Below is a small trained network, with its code and all its weights. Each question gives an input and a target symbol and asks what happens when units are switched off, that is, made to give their printed mean instead of their output.

import numpy as np


def w(rows, s, z=0):
    codes = np.array(rows[::2]) - 128.0
    scale = np.full(codes.shape[1], s)
    scale[-1] = z or s
    return codes * scale


def f(y):
    return np.maximum(y, 0)


def softmax(a):
    e = np.exp(a - a.max(-1, keepdims=True))
    return e / e.sum(-1, keepdims=True)


def log_softmax(a):
    a = a - a.max(-1, keepdims=True)
    return a - np.log(np.exp(a).sum(-1, keepdims=True))


def net(x, mask):
    ids = ['γδξφψω'.index(c) for c in x.split()]
    T = len(ids)
    res = E[ids] + P[:T]
    u = 0
    for l in range(2):
        r = res
        for j in range(3):
            rows = slice(2 * j, 2 * j + 2)
            q, k, v = (r @ M[l][rows].T for M in (Q, K, V))
            z = softmax(np.where(np.tri(T) > 0, q @ k.T / 2**0.5, -1e9)) @ v
            o = O[l][rows]
            res = res + np.where(mask[u + j], z, o[:, -1]) @ o[:, :-1]
        u += 3
        y = f(res @ A[l][:, :-1].T + A[l][:, -1])
        res = res + np.where(mask[u : u + 4], y, B[l][:, -1]) @ B[l][:, :-1]
        u += 4
    return log_softmax(res[-1] @ U[:, :-1].T + U[:, -1])


Q, K, V, O, A, B = {}, {}, {}, {}, {}, {}
E = w([
[2,84,127,117],'γ',
[155,120,59,216],'δ',
[143,168,107,212],'ξ',
[112,82,89,98],'φ',
[96,60,165,173],'ψ',
[138,169,38,88],'ω',
],0.014)
P = w([
[171,2,66,142],'0',
[140,43,64,164],'1',
[124,68,80,156],'2',
[118,94,95,144],'3',
[109,112,102,144],'4',
[96,129,110,142],'5',
[89,144,116,137],'6',
[81,159,117,130],'7',
[75,166,121,129],'8',
[70,180,121,122],'9',
[64,186,126,126],'10',
[60,195,124,118],'11',
[54,204,127,118],'12',
[52,207,124,132],'13',
],0.0069)
Q[0] = w([
[107,252,100,170],'L0H1',
[134,167,74,175],'L0H1',
[166,159,150,111],'L0H2',
[112,148,117,126],'L0H2',
[230,113,155,93],'L0H3',
[193,138,171,102],'L0H3',
],0.012)
K[0] = w([
[47,248,104,72],'L0H1',
[155,232,72,88],'L0H1',
[178,179,47,101],'L0H2',
[115,132,130,104],'L0H2',
[245,165,72,190],'L0H3',
[207,219,87,255],'L0H3',
],0.0092)
V[0] = w([
[109,185,113,116],'L0H1',
[151,82,113,149],'L0H1',
[26,117,147,141],'L0H2',
[109,156,181,127],'L0H2',
[2,116,139,66],'L0H3',
[48,102,135,56],'L0H3',
],0.0093)
O[0] = w([
[142,155,101,131,134],'L0H1',
[33,45,149,119,170],'L0H1',
[1,154,163,145,165],'L0H2',
[143,163,218,132,53],'L0H2',
[17,194,138,97,253],'L0H3',
[23,210,132,96,223],'L0H3',
],0.0075,0.005)
A[0] = w([
[119,129,60,92,211],'L0N1',
[158,2,103,123,254],'L0N2',
[55,131,162,130,252],'L0N3',
[150,193,88,134,212],'L0N4',
],0.0077,0.0025)
B[0] = w([
[98,138,83,77,191],'L0N1',
[196,61,132,226,187],'L0N2',
[1,163,162,116,254],'L0N3',
[115,188,64,123,184],'L0N4',
],0.0061,0.0092)
Q[1] = w([
[135,136,28,180],'L1H1',
[189,92,103,150],'L1H1',
[222,130,156,126],'L1H2',
[131,111,107,168],'L1H2',
[102,113,103,164],'L1H3',
[251,72,191,70],'L1H3',
],0.014)
K[1] = w([
[64,157,148,3],'L1H1',
[128,57,117,78],'L1H1',
[170,181,135,155],'L1H2',
[158,116,63,52],'L1H2',
[2,86,154,82],'L1H3',
[229,101,123,179],'L1H3',
],0.0097)
V[1] = w([
[74,89,209,155],'L1H1',
[101,78,235,188],'L1H1',
[81,173,169,128],'L1H2',
[189,80,83,129],'L1H2',
[127,141,2,82],'L1H3',
[133,120,38,77],'L1H3',
],0.0071)
O[1] = w([
[66,57,210,40,141],'L1H1',
[47,29,175,106,108],'L1H1',
[216,109,104,122,220],'L1H2',
[40,150,151,153,2],'L1H2',
[147,66,42,73,149],'L1H3',
[110,65,7,3,129],'L1H3',
],0.0064,0.0098)
A[1] = w([
[85,165,244,172,204],'L1N1',
[49,144,157,93,10],'L1N2',
[65,157,129,145,153],'L1N3',
[127,132,254,128,1],'L1N4',
],0.011,0.0049)
B[1] = w([
[226,150,226,84,245],'L1N1',
[206,170,53,248,216],'L1N2',
[65,149,198,88,254],'L1N3',
[58,254,88,166,161],'L1N4',
],0.0083,0.0086)
U = w([
[1,118,112,109,163],'γ',
[108,107,118,178,27],'δ',
[159,144,180,100,144],'ξ',
[209,171,80,154,112],'φ',
[111,123,129,151,2],'ψ',
[194,76,151,119,205],'ω',
],0.0099)

Each question gives the input, a string of symbols that net reads in full, and the target symbol t.
The units are the heads (2 rows each of Q, K, V and O) and the neurons (one row each of A and B). Each row of codes is followed by its name. A weight is (code - 128) times the scale printed after its matrix; where a second scale follows, it is the last column's (O, A, B and U).
mask holds one flag per unit, layer by layer, with each layer's heads first. A switched-off unit (its flag False) gives its mean, the last column of its rows in O or B, instead of its output. The means were averaged over made-up inputs and are rounded, as every weight is.
A unit's drop is (log p(t) with every unit on - log p(t) with that unit switched off) / (log p(t) with every unit on - log p(t) with every unit switched off).
The circuit of an input: a set's keep is (log p(t) with only the set's units on - log p(t) with every unit switched off) / (log p(t) with every unit on - log p(t) with every unit switched off). Starting from the 12 units with the biggest drops (on a tie, the unit counted first), units are removed one at a time, each time the one whose removal leaves the highest keep (on an exact tie, the one counted first), for as long as the keep stays at least 0.8.
circuit, biggest first: the units of the circuit, biggest drop first
k most important neurons: the k neurons with the biggest drops, biggest first
k most important neurons of layer l: the k neurons of layer l with the biggest drops, biggest first
which heads matter: for each layer, one digit per head in row order, 1 if its drop is at least 0.15 and else 0, layers parted by /
input ξ ξ ξ ξ ξ, target ω: which heads matter	001 / 000
input ω ξ ξ ψ δ φ φ ξ φ ω φ γ φ, target φ: circuit, biggest first	(L1H2, L0H3, L1N3)
input ψ ξ ψ ξ φ ψ ξ ξ, target ξ: which heads matter	000 / 001
input φ φ φ ξ ξ φ φ ψ ξ φ ξ δ ξ δ, target γ: which heads matter	000 / 010
input φ δ ξ ξ ξ ω ξ ω, target φ: circuit, biggest first	(L1H1, L0H1)
input ξ ψ φ ξ φ δ ξ ξ, target γ: 2 most important neurons	(L1N1, L1N2)
input φ ξ ξ ξ ξ ξ δ, target γ: 4 most important neurons	(L1N1, L1N2, L0N2, L0N4)
input φ φ δ ω φ φ γ φ ξ φ, target φ: circuit, biggest first	(L1H2, L0H3, L0N3)
input δ ξ δ, target δ: most important neuron	(L0N2)
input ψ φ ξ ξ ξ ξ φ δ γ ω ω ξ ξ ξ, target φ: which heads matter	101 / 010
input ξ γ ψ φ φ φ ξ φ γ ξ ξ φ δ ψ, target ξ: which heads matter	010 / 001
input ξ γ φ ψ ψ ξ ξ ξ ξ ξ δ ξ γ, target ξ: circuit, biggest first	(L1N1, L0H2, L0N3, L1H3)
input ξ φ φ φ ξ γ ψ φ ξ ξ ψ, target ω: circuit, biggest first	(L1H2, L0N3, L0H3, L1N4)
input ψ ξ ξ δ, target ξ: which heads matter	101 / 111
input ξ ψ φ ξ ξ ω γ φ, target ω: circuit, biggest first	(L1H2, L0H3, L0N3)
input ψ ξ ψ ξ ψ ξ ξ φ φ ξ ξ ψ ξ ξ, target ξ: which heads matter	001 / 001
input ψ ψ ψ δ φ γ φ ψ δ, target ω: circuit, biggest first	(L1H2, L0N3, L1H1, L0H3)
input φ ξ φ ξ ξ ξ ξ ω ξ, target φ: which heads matter	101 / 100
input ξ δ ξ, target ω: which heads matter	101 / 000
input ψ γ ω ξ ψ φ ψ ω φ, target ω: 2 most important neurons of layer 1	(L1N3, L1N4)
input φ ω ξ ψ φ ξ, target γ: circuit, biggest first	(L1H2, L1H3, L1N1)
